The symbols move the elements like this.
x492: σ>x713, ρ>x725, α>x68, ε>x155, ζ>x962, φ>x214
x300: σ>x151, ρ>x266, α>x322, ε>x503, ζ>x372, φ>x896
x363: σ>x492, ρ>x372, α>x155, ε>x725, ζ>x966, φ>x56
x390: σ>x300, ρ>x540, α>x503, ε>x266, ζ>x453, φ>x404
x962: σ>x289, ρ>x363, α>x713, ε>x492, ζ>x214, φ>x68
x453: σ>x372, ρ>x601, α>x300, ε>x390, ζ>x404, φ>x503
x322: σ>x966, ρ>x404, α>x363, ε>x896, ζ>x151, φ>x725
x966: σ>x962, ρ>x896, α>x492, ε>x363, ζ>x56, φ>x155
x263: σ>x968, ρ>x214, α>x29, ε>x961, ζ>x565, φ>x481
x3: σ>x572, ρ>x481, α>x914, ε>x960, ζ>x140, φ>x631
x404: σ>x896, ρ>x594, α>x372, ε>x453, ζ>x503, φ>x300
x594: σ>x453, ρ>x662, α>x390, ε>x601, ζ>x394, φ>x266
x184: σ>x631, ρ>x263, α>x140, ε>x968, ζ>x960, φ>x3
x289: σ>x481, ρ>x492, α>x565, ε>x713, ζ>x961, φ>x263
x372: σ>x725, ρ>x390, α>x151, ε>x300, ζ>x896, φ>x322
x326: σ>x594, ρ>x737, α>x601, ε>x662, ζ>x726, φ>x540
x140: σ>x43, ρ>x29, α>x572, ε>x3, ζ>x631, φ>x914
x713: σ>x565, ρ>x155, α>x263, ε>x68, ζ>x289, φ>x961
x731: σ>x505, ρ>x914, α>x556, ε>x856, ζ>x514, φ>x925
x925: σ>x225, ρ>x43, α>x89, ε>x514, ζ>x556, φ>x505
x572: σ>x731, ρ>x960, α>x856, ε>x914, ζ>x43, φ>x242
x960: σ>x914, ρ>x565, α>x631, ε>x184, ζ>x3, φ>x140
x503: σ>x322, ρ>x394, α>x896, ε>x404, ζ>x300, φ>x372
x557: σ>x726, ρ>x225, α>x326, ε>x368, ζ>x588, φ>x662
x725: σ>x155, ρ>x300, α>x56, ε>x151, ζ>x363, φ>x966
x1: σ>x588, ρ>x556, α>x557, ε>x388, ζ>x737, φ>x368
x896: σ>x363, ρ>x453, α>x725, ε>x372, ζ>x322, φ>x151
x514: σ>x89, ρ>x572, α>x505, ε>x731, ζ>x925, φ>x556
x556: σ>x388, ρ>x242, α>x225, ε>x925, ζ>x505, φ>x89
x565: σ>x184, ρ>x68, α>x968, ε>x263, ζ>x481, φ>x29
x242: σ>x925, ρ>x140, α>x514, ε>x43, ζ>x856, φ>x731
x266: σ>x503, ρ>x726, α>x404, ε>x394, ζ>x390, φ>x453
x914: σ>x856, ρ>x184, α>x242, ε>x631, ζ>x572, φ>x43
x601: σ>x390, ρ>x588, α>x266, ε>x540, ζ>x594, φ>x394
x961: σ>x29, ρ>x962, α>x481, ε>x289, ζ>x263, φ>x565
x368: σ>x326, ρ>x89, α>x662, ε>x737, ζ>x557, φ>x588
x505: σ>x1, ρ>x856, α>x388, ε>x556, ζ>x89, φ>x225
x29: σ>x3, ρ>x289, α>x960, ε>x481, ζ>x968, φ>x184
x856: σ>x556, ρ>x631, α>x925, ε>x242, ζ>x731, φ>x514
x214: σ>x961, ρ>x966, α>x289, ε>x962, ζ>x68, φ>x713
x43: σ>x514, ρ>x3, α>x731, ε>x572, ζ>x242, φ>x856
x151: σ>x56, ρ>x503, α>x966, ε>x322, ζ>x725, φ>x363
x225: σ>x368, ρ>x514, α>x737, ε>x89, ζ>x388, φ>x1
x388: σ>x557, ρ>x925, α>x368, ε>x225, ζ>x1, φ>x737
x540: σ>x266, ρ>x557, α>x394, ε>x726, ζ>x601, φ>x594
x155: σ>x68, ρ>x151, α>x214, ε>x56, ζ>x492, φ>x962
x588: σ>x540, ρ>x388, α>x726, ε>x557, ζ>x662, φ>x326
x68: σ>x263, ρ>x56, α>x961, ε>x214, ζ>x713, φ>x289
x481: σ>x960, ρ>x713, α>x184, ε>x565, ζ>x29, φ>x968
x56: σ>x214, ρ>x322, α>x962, ε>x966, ζ>x155, φ>x492
x726: σ>x394, ρ>x368, α>x594, ε>x326, ζ>x540, φ>x601
x394: σ>x404, ρ>x326, α>x453, ε>x594, ζ>x266, φ>x390
x662: σ>x601, ρ>x1, α>x540, ε>x588, ζ>x326, φ>x726
x737: σ>x662, ρ>x505, α>x588, ε>x1, ζ>x368, φ>x557
x968: σ>x140, ρ>x961, α>x3, ε>x29, ζ>x184, φ>x960
x89: σ>x737, ρ>x731, α>x1, ε>x505, ζ>x225, φ>x388
x631: σ>x242, ρ>x968, α>x43, ε>x140, ζ>x914, φ>x572

The rows follow the links: the fewer symbols apart two elements are, the more alike their rows tend to be.

Each row is also shifted at random along 4 hidden directions that mean nothing.

Name the element of each row.
[  35,   44,   68,   15,   21,   97,   15,  104,  114,    7,   38,   32,  -78,  -58,  -49,   65, -120,   82,  -95,   80,   48,   52,  -83,  106,  -26,  148, -149,   88,  -45,  319,  -25, -160,  -43,   38,  -27,   -9,  -48,  -10,   67,  -51, -156,    1,   -3,   56,  -37,   20,  -56,   67,  -40,  132,  -86,  -21,  -53, -110, -176,   26,  -85,   53,  -10,  -36,   14, -116,   35,   29]; element x961
[  77,   31,   27, -118,   27,  -11,  -57,    6,    1,   38,  -33,  -67,   34,   51,  -24,   18,   -6,    3,   72,   68,   93,   60,   81,    1,    2,   18,   71,   89,   52,   81,  -77,  -35,  -58,  -27,   65,   43,  -51,  -60,   11,   64,   46,   60,  -12,   76,   80,    5,   53,   34,  -31,   -7,   47,  -61,  -58,  -57,   94, -209,  -97,  -27,   19,   -9,  -43,  -11,   54,  -21]; element x565
[ -74,  -23,  -41,   66,   24,   17,  -54,  -27,   -7,  -28,   51,   86,    6,  -28,   32,  -84,   -9,   -6,   68,  -58, -101,  -49, -113,   10,    7,  -41,  -53,  -57,   -7,  205,   63, -142,   69,   31,  -27,  -15,  102,   65,  -47,  -23,    8,  -38,  -38,  -91, -102,  -17,  -55,   31,   79,  -63,  -37,   31,  121,    3,   36,  130,  115,   98,   90,  -18,  131,   -3,  -49,   98]; element x925
[  53,   14,  -19,   29,   15,  -43,  -74,   53,   30,  -23,    7,  -64,  -53,   59,    8, -105,   77,  -52,   65,   72,   35,   87,   73,  -58,   22,   20,   -4,   60,  -12,  172,  -53, -129,  -46,  -65,  -89,  -57,   72,   -6,  -35,   62,  -55,  -70,    6,  -45,   15,   35,  102,  -15,   13,   42,   40,  -73,   61,  -47,   72,  180,   76,   13,    5,   16,   21,  -22,   44,  -40]; element x594
[ -80,  -40,  -52,  -12,  -24,  -26, -105,  -54,   39,  -22,   20,   69,  -12,  -11,   66,  -45,   55,  -49,   33,  -94, -114,  -56,  -72,  -35,   -1,  -64,   12,  -79,   21,  111,   77,  -66,   84,   -1,   22,  -26,  101,   59,  -20,   20,  -35,  -38,  -36,  -79,  -80,  -58,  -23,   -1,  103,  -49,   41,   38,  103,  -39,   63,  208,  101,   46,   74,   10,   96,   21,  -52,   50]; element x896
[  31,   28,   46,  185,   64,   85,  205,   90, -110,   -3,   36,   -7,   12,  -43,  -87,  -34, -132,   97,  -16,   94,   61,   27,  -52,   88,    9,   84, -144,   47,  -93,  -64,  -42,   -7,  -64,   53, -134,    4,  -59,   -9,  -29, -107,   66,   -9,   38,   -3,    0,  120,  -58,    8, -101,   25, -171,  -18,  -20,  126, -155, -141,   -5,   45,  -64,  -41,  -18,  -39,   17,   29]; element x968
[ -46,  -41,  -34,   25,  -39,  -67,   46,  -38,   -3,   -2,  -49,   31,   61,   14,  -43,   -6,  108,  -53,    5,  -80,  -54,  -18,   40,  -64,   65,  -25,   39,  -80,   34,   51,   37,  -59,   23,  -57,  -35,  -22,   56,   40,  -75,    0,   72,  -18,   37,  -52,  -31,   -7,   40,  -53,   18,   -2,   28,   44,  -36,   52,   17, -141,  -22,  -16,  -22,   65,    2,  -48,  -10,  -29]; element x368
[ -26,    5,   15,  144,   37,   74,  122,   35,  -85,  -14,   55,   37,    3,  -56,  -14,  -28, -107,   65,  -19,   14,  -12,  -36,  -93,   73,  -16,   14, -105,  -18,  -70, -106,   19,   42,   10,   70,  -73,    7,  -26,   15,  -10,  -93,   40,  -11,   -2,  -28,  -42,   53,  -86,    9,  -34,  -27, -123,   18,   41,  103, -105,   15,   60,   47,  -17,  -43,   28,   13,  -24,   56]; element x503
[ -75,  -39,  -27,  -11,  -12,   -6,   20,  -86,  -50,    4,   -6,   65,   78,  -30,   10,   22,   10,   -5,   24, -101,  -80,  -85,  -46,   -7,   14,  -70,   42,  -96,   28,  -77,   66,   46,   63,   23,   57,   37,   20,   39,  -31,  -23,  100,   26,  -13,  -28,  -34,  -35,  -56,   -8,   33,  -90,    2,   71,   10,   68,   32, -122,    5,    9,   39,    7,   33,   36,  -50,   46]; element x601
[ -31,    2,   -1,   42,   30,   52,    9,  -23,  -81,   -8,   54,   20,   -4,  -32,   65,  -25,  -88,   36,   18,  -12,  -33,  -66,  -82,   41,  -55,  -52,  -22,  -20,  -40, -224,   33,  136,   40,   80,   21,   28,  -17,   -1,   33,  -39,   30,    9,  -35,  -10,  -11,   -5,  -84,   21,   15,  -90,  -51,   13,   91,   54,    3,  128,   87,   30,   40,  -56,   34,   96,  -45,   62]; element x151
[  -7,   23,   20, -181,   30,   53, -126,  -77,  -11,   27,   22,   20,   41,  -16,   71,   72, -117,   47,   53,   -9,   12,  -65,  -63,   64,  -69,  -58,   78,   18,   55,  -65,   16,   97,   42,   78,  190,   98,  -60,  -45,   86,   29,   35,  108,  -85,   83,   35,  -77,  -89,   89,   32, -108,   34,   -1,   18,  -66,   98,  -81,  -42,   12,  115,  -76,   24,   87,  -33,   88]; element x326
[  16,  -14,  -14, -103,  -48,  -71,  -72,  -33,   60,    8,  -56,  -39,    1,   43,   14,   37,  110,  -65,  -14,  -31,   12,   20,   97,  -82,   17,  -16,   96,   -4,   56,  -12,   -7,   17,   -2,  -70,   53,  -11,    9,   -8,    2,   77,  -30,    9,   12,   20,   33,  -43,   77,  -30,   19,   26,  109,    0,  -49,  -57,   68,  -16,  -49,  -68,  -15,   48,  -47,   -6,   21,  -69]; element x29
[ -32,  -44,  -61,   35,  -20,  -84,  -28,  -44,  -47,  -26,  -19,  -22,   18,   49,   31,  -92,  134,  -78,   63,  -54,  -53,   -7,   61, -103,   38,  -85,   75,  -65,   15, -101,   21,   25,   25,  -51,  -48,  -35,   92,   26,  -73,   39,   59,  -54,   17,  -82,   -5,   -4,   69,  -64,   48,  -51,   63,    7,   65,   58,  112,  107,  104,  -23,    0,   50,   19,   44,  -15,  -37]; element x266
[  -3,  -23,  -52,   12,  -13,  -84,  -86,   -4,   26,  -22,  -16,  -26,  -11,   61,   10, -104,  138,  -82,   80,  -11,  -23,   42,   70,  -92,   45,  -37,   41,  -15,   24,  149,  -15, -124,    2,  -75,  -65,  -51,  106,   29,  -70,   70,    0,  -58,   10,  -74,  -12,    2,   98,  -33,   47,   -2,   74,  -26,   64,  -24,  110,  116,   78,   -2,   17,   45,   39,  -17,   13,  -31]; element x289
[ -56,  -12,   -3, -109,   -2,   26,  -57,  -92,  -10,   18,    4,   66,   59,  -36,   44,   79,  -61,   25,   10,  -86,  -54,  -92,  -76,   39,  -39,  -63,   51,  -53,   49,  -64,   63,   76,   69,   53,  144,   64,  -26,    2,   40,   -6,   41,   69,  -51,   33,  -19,  -76,  -84,   45,   40,  -89,   22,   55,    6,  -15,   41,  -95,  -31,   15,   75,  -30,   29,   55,  -56,   72]; element x3
[ -69,  -46,  -42,   88,  -35,  -42,   88,  -51,  -73,  -23,  -17,   29,   41,   -9,   -1,  -25,   72,  -40,  -12,  -97,  -80,  -62,    1,  -44,   31,  -66,   23, -107,  -12, -208,   60,   88,   49,   -5,  -51,  -18,   47,   49,  -60,  -37,   77,  -34,   32,  -76,  -32,    6,  -13,  -65,   20,  -44,   -9,   62,   14,  122,   -8,    4,   63,  -18,  -32,   44,   -6,   29,  -45,  -11]; element x263
[  72,   36,   32,   38,   71,   26,   20,   69,  -28,   15,    7,  -32,   26,   28,  -78,  -60,  -42,   38,   96,  110,   88,   88,   23,   36,   39,   72,  -52,  104,    2,  284,  -84, -203,  -80,  -26,  -72,    3,   -1,  -29,  -44,   15,   52,    5,    4,   10,   25,   75,   39,   42,  -55,   23,  -57,  -65,  -23,  -11,   12, -195,  -48,   51,   12,  -24,   16,  -78,   64,   25]; element x514
[ -44,  -43,  -33,  -61,  -69,  -64,    1,  -77,   18,    0,  -52,   17,   38,    9,   14,   62,  102,  -59,  -49, -104,  -53,  -49,   54,  -67,   15,  -55,   94,  -87,   43, -152,   50,  101,   46,  -32,   56,    3,   13,   20,   -5,   19,   21,    9,   23,   -3,    4,  -58,   26,  -51,   28,  -13,   79,   56,  -53,   14,   25,  -45,  -34,  -68,  -26,   58,  -41,   18,  -30,  -53]; element x89
[ -76,  -45,  -50,   32,   -7,  -32,  -51,  -56,   -9,  -22,   15,   65,   27,   -1,   29,  -60,   60,  -46,   51,  -96, -110,  -51,  -48,  -42,   32,  -63,    8,  -88,   20,  105,   69,  -81,   74,   -8,  -11,  -21,  106,   65,  -59,    2,   28,  -38,  -16,  -91,  -80,  -35,   -9,  -10,   77,  -63,   19,   44,   82,   19,   65,   78,   90,   47,   59,   20,   92,    6,  -50,   49]; element x966
[  69,   43,   55,  104,   29,   57,  107,  130,   23,   -2,   20,  -32,  -63,  -22,  -76,    6,  -78,   62,  -70,  120,   87,   88,   -1,   67,    1,  132, -134,   97,  -72,  114,  -68,  -86,  -87,    7, -107,  -31,  -58,  -22,   18,  -52,  -73,  -24,   39,   34,   12,   88,    4,   11,  -88,  127, -101,  -48,  -58,   -8, -169,  -13,  -49,   17,  -85,  -18,  -44,  -86,   55,  -28]; element x557
[  79,   37,   27,  -26,    5,    4,    7,   47,    0,    9,   -4,  -97,  -59,   26,   13,   12,  -12,    9,  -40,   96,   95,   50,   76,    4,  -35,   34,   11,   75,  -33, -195,  -66,  129,  -69,   -4,   -3,    0,  -73,  -66,   56,   23,  -57,    5,   16,   62,   89,   31,   38,  -16,  -56,   47,   12,  -63,  -22,  -15,  -22,   90,  -17,  -60,  -58,  -13,  -89,   36,   41,  -69]; element x960

Where do the symbols, taken in turn from left to right, take each start?
Answer with the element's name.
[  -4,   16,   31,  159,   70,   80,  152,   56,  -91,    2,   48,   39,   37,  -48,  -72,  -41, -130,   84,   28,   45,   13,   -1,  -93,   93,   14,   58, -133,   18,  -60,   82,  -15,  -86,  -26,   55,  -98,    6,  -26,   14,  -40,  -93,   84,    4,    8,  -17,  -38,   80,  -78,   30,  -58,  -11, -158,    7,    2,  102, -109, -168,    1,   83,  -13,  -41,   35,  -43,    3,   73]
ε σ ρ ε ε => x89
[  64,   44,   18,  -82,   55,   32, -120,   27,   14,   13,   29,  -49,  -26,   31,   29,  -30,  -71,   27,   82,   94,   72,   55,   -2,   34,  -35,   16,   10,  104,   16,  153,  -61,  -68,  -35,   14,   48,   27,  -17,  -56,   42,   56,  -25,   29,  -51,   51,   45,    4,   14,   70,    5,  -23,   15,  -81,   48,  -94,   85,   48,    7,   33,   69,  -56,   33,   17,   35,   41]
ε α φ φ α φ => x896
[ -22,  -31,   -7,   42,  -68,  -52,   13,   40,  130,  -20,  -37,   35,  -51,   -1,  -50,   21,  121,  -54, -102,  -42,  -46,   46,   28,  -53,   49,   66,  -46,  -29,    0,  241,   27, -157,   -1,  -74,  -81,  -79,   64,   56,  -33,   -2, -125,  -68,   53,  -45,  -66,   -5,   61,  -50,   16,  135,   26,   29,  -62,  -57,  -97,   79,  -36,  -16,  -66,   81,   -2, -125,   16,  -68]
φ α α ζ => x155
[ -58,  -41,  -22,  -24,  -76,  -47,  -38,  -20,  123,  -16,  -26,   53,  -35,  -18,    0,   46,  102,  -55,  -90,  -94,  -81,  -19,   -6,  -49,   17,    6,   -2,  -72,   22,  135,   65,  -66,   49,  -42,    3,  -47,   50,   54,    0,    7, -114,  -42,   20,  -39,  -63,  -64,   13,  -34,   53,   69,   60,   52,  -29,  -66,  -49,  128,  -15,  -11,  -21,   64,   14,  -60,  -21,  -33]
α ζ ζ σ => x737
[ -70,  -49,  -74,   25,   -5,  -66,  -49,  -83,  -77,  -25,   -1,   16,   45,   27,   58, -104,  102,  -72,  108,  -91,  -92,  -58,    5,  -84,   28, -120,   75,  -93,   30, -101,   55,   24,   66,  -18,  -10,  -15,  106,   47,  -78,   30,  100,  -36,  -16, -104,  -28,  -29,   25,  -38,   80, -119,   47,   34,  114,   72,  151,   97,  138,   13,   56,   24,   69,   78,  -50,   25]
σ φ ε ε => x631
[  65,   47,   34,   -4,   38,   57,  -44,   68,   28,    1,   44,  -36,  -77,   -7,   17,   -4,  -88,   48,   -7,  102,   67,   50,  -26,   62,  -50,   62,  -59,   92,  -41,   64,  -43,  -23,  -46,   31,   -5,    5,  -41,  -39,   63,    1,  -90,    0,  -24,   49,   25,   22,  -18,   47,  -21,   38,  -37,  -60,   32,  -66,  -41,  138,    7,   19,   10,  -52,    1,    3,   32,   21]
ζ ε α φ => x363
[  10,   34,   29,  -47,   47,   75, -106,   26,   42,    5,   59,   33,  -40,  -25,   29,  -10, -112,   53,   35,   50,   10,    7,  -94,   77,  -45,   33,  -63,   64,   -5,  247,  -11, -119,    0,   50,   48,   19,   -4,  -14,   51,    4,  -68,   18,  -65,   25,  -27,  -15,  -61,   89,   27,  -11,  -27,  -33,   58, -101,   11,   88,   14,   80,   88,  -63,   82,  -11,    1,   93]
ε σ σ ζ => x388
[ -80,  -34,  -28,   -3,  -10,    4,  -44,  -52,   23,  -13,   19,   79,   15,  -34,   27,   -6,    3,  -12,    8,  -90,  -94,  -62,  -89,    4,    1,  -42,  -12,  -74,   20,  113,   74,  -60,   70,   21,   35,   -1,   61,   56,  -15,  -16,   -1,   -4,  -21,  -51,  -76,  -47,  -54,   18,   61,  -44,    1,   50,   47,  -13,    8,   47,   39,   54,   60,    5,   83,   -2,  -56,   61]
ε α φ φ ρ => x662
[ -12,  -32,  -19, -113,  -49,  -66,  -61,  -43,   91,   17,  -63,   20,   39,   29,  -35,   56,  114,  -60,   -5,  -55,  -23,   19,   59,  -63,   46,    1,   76,  -27,   90,  220,    9, -119,    7,  -75,   51,   -8,   38,   18,  -25,   62,   -8,   15,   16,    6,  -16,  -51,   63,  -13,   24,   38,   96,   22,  -85,  -72,   51, -154, -101,  -35,    5,   66,  -13,  -71,   18,  -44]
α σ σ ε ρ => x492
[ -36,   -2,   49,  104,   -5,   83,  196,   29,  -14,    6,    8,   75,   25,  -93,  -73,  105, -111,   86, -129,  -25,  -20,  -52, -102,   96,   -9,   75, -118,  -34,  -50,  -56,   35,   35,    6,   62,  -29,   20,  -83,   23,   14, -132,    7,   25,   36,   26,  -49,   33, -117,    2,  -70,   52, -133,   68, -105,   75, -227, -198,  -98,   19,  -70,   -5,  -35,  -62,  -20,   21]
ζ σ ζ => x289
[  71,   44,   46,  -34,   32,   34,   19,   54,    0,   25,   -3,  -55,  -12,   11,  -31,   26,  -60,   41,   -4,   97,  103,   53,   33,   41,  -15,   62,  -13,   94,  -10,    9,  -67,    3,  -69,    3,    5,   25,  -76,  -57,   33,    7,   -4,   35,   -3,   66,   65,   35,   14,   32,  -65,   40,  -21,  -50,  -56,  -24,  -27, -111,  -74,  -13,  -25,  -31,  -55,  -16,   47,  -17]
ε ε α σ => x557
[  77,   31,   38,   37,  -12,   -1,   92,   69,   -5,    4,  -21,  -88,  -45,   19,  -30,   33,    0,   13,  -75,   88,  100,   64,   94,   -5,  -11,   61,   -8,   67,  -40, -206,  -65,  120,  -80,  -16,  -56,  -13,  -82,  -53,   31,   -5,  -40,   -8,   50,   54,   83,   57,   50,  -43,  -82,   88,  -16,  -42,  -76,   27,  -81,    2,  -50,  -80, -104,   10, -113,   -3,   55,  -96]
ε ρ σ α ζ => x289
[ -62,  -48,  -22,   -1,  -35,  -51,   93,  -76,  -41,   16,  -61,   47,  112,   -3,  -58,   49,   78,  -29,   -2, -111,  -58,  -55,   25,  -42,   62,  -38,   63,  -95,   57,  -63,   46,   15,   38,  -32,   21,   20,   13,   37,  -71,  -16,  138,   30,   40,  -23,  -17,  -21,    3,  -48,   -3,  -35,   18,   80,  -94,   91,    8, -314,  -77,  -31,  -30,   65,  -25,  -30,  -25,  -20]
ε ε ρ ρ ζ ε => x289
[ -57,  -15,  -21,   18,   30,   37,  -45,  -40,  -35,   -8,   45,   62,   24,  -29,   43,  -45,  -54,   22,   60,  -44,  -69,  -63, -104,   32,  -14,  -49,  -24,  -38,   -2,   56,   52,  -33,   61,   53,   31,   24,   39,   29,  -10,  -24,   38,    1,  -49,  -45,  -55,  -29,  -71,   40,   55,  -86,  -38,   28,   96,   15,   42,   57,   74,   73,   77,  -38,   92,   38,  -50,   98]
ρ ε α => x961
[  69,   23,    0,  -23,   43,  -29,  -25,   18,  -48,   18,  -24,  -67,   47,   61,  -40,  -61,   27,  -14,  125,   77,   79,   72,   84,  -24,   39,    4,   49,   70,   37,  120,  -80,  -99,  -62,  -47,  -22,   12,    9,  -36,  -48,   60,   95,   19,   -2,   14,   65,   47,   80,    9,  -35,  -23,   21,  -65,  -12,    7,  118, -187,  -31,    5,   15,    0,  -11,  -17,   54,  -11]
ζ ζ ε φ α ρ => x155
[  56,   40,   46,   -1,   35,   68,   11,   61,    1,   10,   28,  -30,  -48,  -19,    2,   25, -106,   62,  -31,   90,   74,   34,  -24,   69,  -41,   61,  -52,   80,  -40,  -26,  -49,   38,  -39,   40,    0,   15,  -75,  -44,   64,  -17,  -48,   23,  -16,   59,   31,   30,  -32,   40,  -42,   32,  -48,  -45,   -9,  -30,  -64,   34,  -24,    6,  -11,  -51,  -25,    6,   29,    8]
σ ζ σ => x289
[  18,   -4,  -18,   62,  -65,  -52,  -35,   84,  132,  -43,    0,  -37, -150,   23,   32,  -29,  121,  -67, -123,   23,   -6,   66,   62,  -73,   -4,   53,  -49,   10,  -55,   42,    1,  -23,  -25,  -68, -110, -107,   56,   23,   23,   25, -225, -114,   43,  -48,  -19,    5,   92,  -62,   22,  158,   47,  -25,   23,  -81,  -88,  433,   76,  -46,  -86,   58,  -27,  -44,   30, -105]
σ φ ε φ ε ζ => x731
